[ -9   8 -15   1   4   6  -9  -4   6  -2  -3   3  -1   0  -8  -7   1   0
  11   1  12   1   3  -8]	Md
[-11   3 -13  -2   7   3  -4  -3  -1   0  -1   5   1  -2  -5 -10   4  -5
   9   4   5   2   2  -5]	qg
[ -8   8  -8   1   5   1  -5  -6   6  -3   2   6   0   0  -5  -3  -1  -6
   4   4   7  -6   1 -11]	Md
[-16  10 -11  -2   8 -13   8 -13  -6   0   4  27  -6   5   0 -20  -3 -27
  12   6 -11   8   6 -10]	qg
[ -5  10 -11  -1 -10   3  -9   1   8  -2  -7  -1   5  -2  -6  -4   5   5
   5   1   6   2  -9  -8]	pn
[-5  7 -8 -1  1  8 -8  0  6 -2 -4 -5  6 -2 -6 -3  5  8  4  1  6 -1 -3 -7]	qg
[ -8   5  -8  -2   1  11  -9   2   9   0  -7 -10   8  -4  -6   3  11  18
   3   4   9   1  -3  -8]	qg
[ -3  16  -8  -1 -15   5  -8   4  10  -2 -11  -4  10  -2  -1  -4  10  11
   0   3   3   5 -17 -11]	pn
[-2  3 -9  3 -1  9 -7  4  9 -2 -8 -7  5  0 -7  3  5 18  3 -1 14  0  2 -6]	Fr
[-11   0  -5  -3   7   7  -3  -1   0   0  -4  -6   4  -5  -6  -2  10  14
   6   6   2   2   4  -9]	pn
[-12  16 -17   0   5 -10   3  -7   0  -3   2  21  -8   4  -2 -22  -4 -24
  15   2  -1   8   6 -12]	pn
[ -2   0  -8   3   6  12 -10   3  10  -1  -7 -12   6  -2  -7   2  10  19
  -1   0  18  -2  -3  -4]	pn
[-20   3 -15  -7  11  -7   2 -18  -8  -2   5  26  -5   3  -4 -13  -5 -26
  16   8  -6   1  11  -6]	pn
[-7  7 -5  0  0  1 -3 -3  4 -1  0  2 -3  1 -6 -6 -1  1  6  0  2  2  4 -8]	zh
[ -1  -5   0   2  -2  22 -15   5  14   0  -9 -26  11  -4 -12  20  12  43
  -2   1  20  -6  -1  -6]	Gz
[-9  0 -4 -1 12  4 -2 -8  4 -2  0  3  0  1 -6  2  2  4  3  5  8 -4  5 -7]	qg
[-5 -4 -6  1 14  9 -8 -3  4 -1  2 -5 -1 -3 -7  4  2  5  2  2 14 -7  5 -2]	Md
[-12   0  -9  -2  12   4  -5  -8   3  -2   2   3  -5  -1  -8  -1   0   2
   9   4   7  -3   8  -9]	pn
[-13  -8 -13  -2  24   4   0  -6  -4   0   1   6   1  -2  -7  -6   6  -4
   6   5   8  -1   8   1]	Gz
[ -6  -4  -4  -1   9  12  -5   1   4  -1  -5 -12   7  -5  -6   4  11  19
  -1   4  10  -2  -1  -2]	Fr
[-11  -1  -6  -2  11   7  -7  -4   2  -2   2  -5   0  -4  -7   1   3   2
   3   4   7  -6   2  -7]	qg
[-1  6 -7  0  1  3 -4 -2  6 -2 -4  3  2  1 -6 -3  5  3  3  3  8  1 -2 -6]	zh
[-6  7 -6  0  3  4 -4 -2  4  0 -2 -1  2 -1 -5 -3  3  1  4  3  5 -2 -2 -1]	qg
[ -9 -16  -3  -3  26  11  -3  -5  -5   1   4  -8   3  -5  -8   7   5   8
   3   5  10  -9  12   3]	qg
[ -9  -2  -7   2  15   2   1 -10   3   0   0   7   1   3  -5  -1   3   6
   6   3   9   0  11  -6]	Fr
[-7  2 -5  2  8  7 -5 -3  7 -1 -4 -6  5  0 -5  1  8 15  1  2 13  1  1 -7]	qg
[ -7   1 -11  -1   8   3  -6  -6   2  -2   1   5   0  -1  -6  -2  -1  -4
   5   3   8  -5   4  -4]	qg
[ -8   9  -3  -2   0   3  -5  -3   7  -4  -2   1  -1   1  -4  -1   0   4
   3   5   4  -2  -3 -11]	zh
[-10  10  -9  -1   1  14 -15  -1  13  -3  -4 -12   5  -4 -13   1   9  20
   7   5  16  -3  -2 -14]	qg
[ -7  10 -10  -1  -9   5  -9   1   7  -2  -5  -3   6  -2  -5  -1   4   7
   4   2   4   1  -8  -8]	Md
[ -2   4  -6   0 -13  11 -11   2  13  -1 -10  -9  10   0  -7   8   9  24
   2  -2  11   2  -5  -7]	Fr
[  1   3  -2   1  -6   5  -5   7   5   0  -5 -15   4  -4  -5   1   8  15
   2  -2   4   4  -1  -2]	Fr
[ -3  -3 -11  -1   4   4  -7  -4   3  -1  -2   6   2   2  -6   1   2   1
   7  -1  12  -2   7   0]	Fr
[ -3   7  -9  -2 -17  12 -16   2  13   0  -9  -9   9  -3  -8   6   8  20
   5  -1   9   1  -7  -6]	Gz
[ -2  11  -5   0 -11   5  -4   1   7  -2  -3  -4   0   0  -7   0   0   9
   6  -2   5   1  -1  -6]	zh
[-5  5 -3  2  8  6 -4  1  7 -3 -4 -6  5 -2 -3 -2  7 12 -1  5  8 -2 -3 -9]	pn
[-9  1 -8  0 15  8 -7 -2  3 -2  1 -1 -1 -2 -8 -4  2  1  4  4 12 -4  5 -7]	qg
[-20   6 -13  -3  27 -13  10 -16  -8  -3  10  26 -14   6  -3 -23  -7 -34
  17   7  -3   3  16 -10]	Md
[ -8  13 -15  -3 -16  -2  -7  -4   2  -1  -2  14  -1   2  -3  -8  -5 -14
  11   1  -5   3  -5  -5]	zh
[-18  13 -13  -7  -8 -11   0 -13  -2   1   1  27  -3   6  -4 -16  -5 -19
  20   3 -14  11   8 -12]	Gz
[ -7   2 -14  -3   1   5  -8  -2  -1   0  -1   4   2  -2  -6  -5   2  -5
   9   1   5   1   3  -2]	Fr

[  6 -19  -6   2 -11  -5  29  11  -6  39   6 -16  16 -19  14   3  26   0
  31  -3   6  22  -2  12]	rz
[ -1 -23 -11   4 -27  -8  37   5  -5  39   0   2  16   7  -1   4   6  -1
  13   1  -2  31 -28  19]	qp
[-11 -12  -2   0 -14  11  38   3  17  13 -13 -18   1  12   9  -5  21  -2
  -6 -27 -16  17  -3   2]	rz
[ -7 -19  25   2  -3   4  13  -7   8  10   4   0   8  23  -3  -1   2   8
 -14 -18   2  15  -2   4]	qp
[  1 -13   6   1 -15   4  20   8  -2  -3   4  -9  18   8  11  -7   7   6
   0 -13  -3  17 -20   7]	qp
[ -4 -27   4   2 -20  -1  40   4   2  28   1 -12  13  -1   6  -3  19   3
  22 -11  -5  28 -13   2]	qp
[ -2 -16  -6  -3 -22   6  34   5   3  31 -11  -5  20   1   1  -5   5  -6
   5  -2  -3  14 -17  -1]	qp
[ 10 -23   9  -2  -2  -2  43  -7 -19  34   6  -4  17 -10  -3  -8  -3   7
  28  -4   5  21  21   3]	sz
[ -5 -15  -3   1  22   8  45   2  12  10 -12 -35  10  20   0  -4  21  -9
 -15 -21 -22  13   3   1]	rz
[-10 -20  -2   3  -6  14  20   4   4  33   1 -10  -1   1 -13  -2  15  -5
   8 -12   6  24 -14  -9]	dh
[ -1 -21   9  -2 -27   2  27   5  -8  26   4 -16   0   9  -7   4 -10   1
   6 -13 -12  25 -19   7]	mt
